Below are the code and all the weights of a small trained network. Each question names an input and a class and asks about switching units off, where a switched-off unit gives its printed mean instead of its output.

import numpy as np


def w(rows, s, z=0):
    codes = np.array(rows[::2]) - 128.0
    scale = np.full(codes.shape[1], s)
    scale[-1] = z or s
    return codes * scale


def norm(h):
    return h / np.sqrt((h * h).mean(-1, keepdims=True) + 1e-5)


def f(y):
    return y / 2 * (1 + np.tanh(0.7978845608 * (y + 0.044715 * y**3)))


def log_softmax(a):
    a = a - a.max(-1, keepdims=True)
    return a - np.log(np.exp(a).sum(-1, keepdims=True))


def net(x, mask):
    res = np.array(x, float).reshape(1, 7) / 4 @ E
    u = 0
    for l in range(2):
        y = f(norm(res) @ A[l][:, :-1].T + A[l][:, -1])
        res = res + np.where(mask[u : u + 4], y, B[l][:, -1]) @ B[l][:, :-1]
        u += 4
    return log_softmax(norm(res)[-1] @ U[:, :-1].T + U[:, -1])


A, B = {}, {}
E = w([
[155,1,116,79],'x0',
[131,126,31,210],'x1',
[181,169,67,86],'x2',
[47,100,12,77],'x3',
[102,116,161,146],'x4',
[135,132,117,117],'x5',
[128,133,128,126],'x6',
],0.009)
A[0] = w([
[120,141,118,82,149],'L0N0',
[137,130,96,253,243],'L0N1',
[203,154,97,83,92],'L0N2',
[138,136,238,95,254],'L0N3',
],0.011,0.0061)
B[0] = w([
[165,141,155,100,153],'L0N0',
[222,76,98,134,239],'L0N1',
[178,2,217,135,150],'L0N2',
[252,114,132,72,254],'L0N3',
],0.0082,0.0076)
A[1] = w([
[3,145,82,78,233],'L1N0',
[69,83,77,88,193],'L1N1',
[132,142,194,23,44],'L1N2',
[162,33,109,143,252],'L1N3',
],0.015,0.0043)
B[1] = w([
[187,205,172,46,177],'L1N0',
[176,109,161,88,182],'L1N1',
[149,31,2,142,196],'L1N2',
[152,87,122,78,251],'L1N3',
],0.013,0.011)
U = w([
[140,69,95,156,198],'0',
[170,150,254,73,189],'1',
[181,93,142,122,132],'2',
[115,139,165,153,246],'3',
[138,92,177,125,165],'4',
[156,84,153,121,104],'5',
[155,100,142,119,103],'6',
[11,124,194,199,1],'7',
],0.0097,0.0079)

Each question gives the input, the list of numbers given to net, and the class t.
The units are the neurons (one row each of A and B). Each row of codes is followed by its name. A weight is (code - 128) times the scale printed after its matrix; where a second scale follows, it is the last column's (A, B and U).
mask holds one flag per neuron, layer by layer. A switched-off neuron (its flag False) gives its mean, the last column of its row in B, instead of its output. The means were averaged over made-up inputs and are rounded, as every weight is.
A unit's drop is (log p(t) with every unit on - log p(t) with that unit switched off) / (log p(t) with every unit on - log p(t) with every unit switched off).
The circuit of an input: a set's keep is (log p(t) with only the set's units on - log p(t) with every unit switched off) / (log p(t) with every unit on - log p(t) with every unit switched off). Starting from all 8 units, units are removed one at a time, each time the one whose removal leaves the highest keep (on an exact tie, the one counted first), for as long as the keep stays at least 0.8.
circuit, biggest first: the units of the circuit, biggest drop first
k most important neurons: the k neurons with the biggest drops, biggest first
top k neurons in layer l: the k neurons of layer l with the biggest drops, biggest first
drop when u is switched off: that unit's drop, to one decimal
input [6,4,-6,6,2,6,-3], class 1: circuit, biggest first -> (L1N0 L1N2 L0N3 L1N1)
input [-2,-7,-1,-3,-6,3,-4], class 0: circuit, biggest first -> (L1N2)
input [-4,2,-4,5,4,1,-2], class 1: circuit, biggest first -> (L0N3 L1N0)
input [4,-2,0,5,5,2,-3], class 1: top 2 neurons in layer 0 -> (L0N3 L0N1)
input [-1,7,2,8,3,4,4], class 1: circuit, biggest first -> (L1N0 L1N2 L0N3)
input [4,-3,-2,7,0,-3,-5], class 1: 2 most important neurons -> (L1N0 L0N3)
input [4,7,-8,8,-7,-2,5], class 1: top 2 neurons in layer 0 -> (L0N3 L0N2)
input [2,0,1,6,-2,1,0], class 1: top 2 neurons in layer 0 -> (L0N3 L0N1)
input [-6,-7,6,-4,4,5,2], class 0: 4 most important neurons -> (L1N2 L1N0 L1N1 L0N1)
input [-8,1,-1,1,3,7,0], class 3: top 2 neurons in layer 0 -> (L0N3 L0N2)
input [-3,-2,-7,7,0,-5,3], class 1: drop when L1N1 is switched off -> 0.0
input [-7,-5,4,8,5,-7,-1], class 1: drop when L0N3 is switched off -> 0.2
input [-5,-1,3,8,-7,-7,-7], class 1: drop when L1N0 is switched off -> 0.3
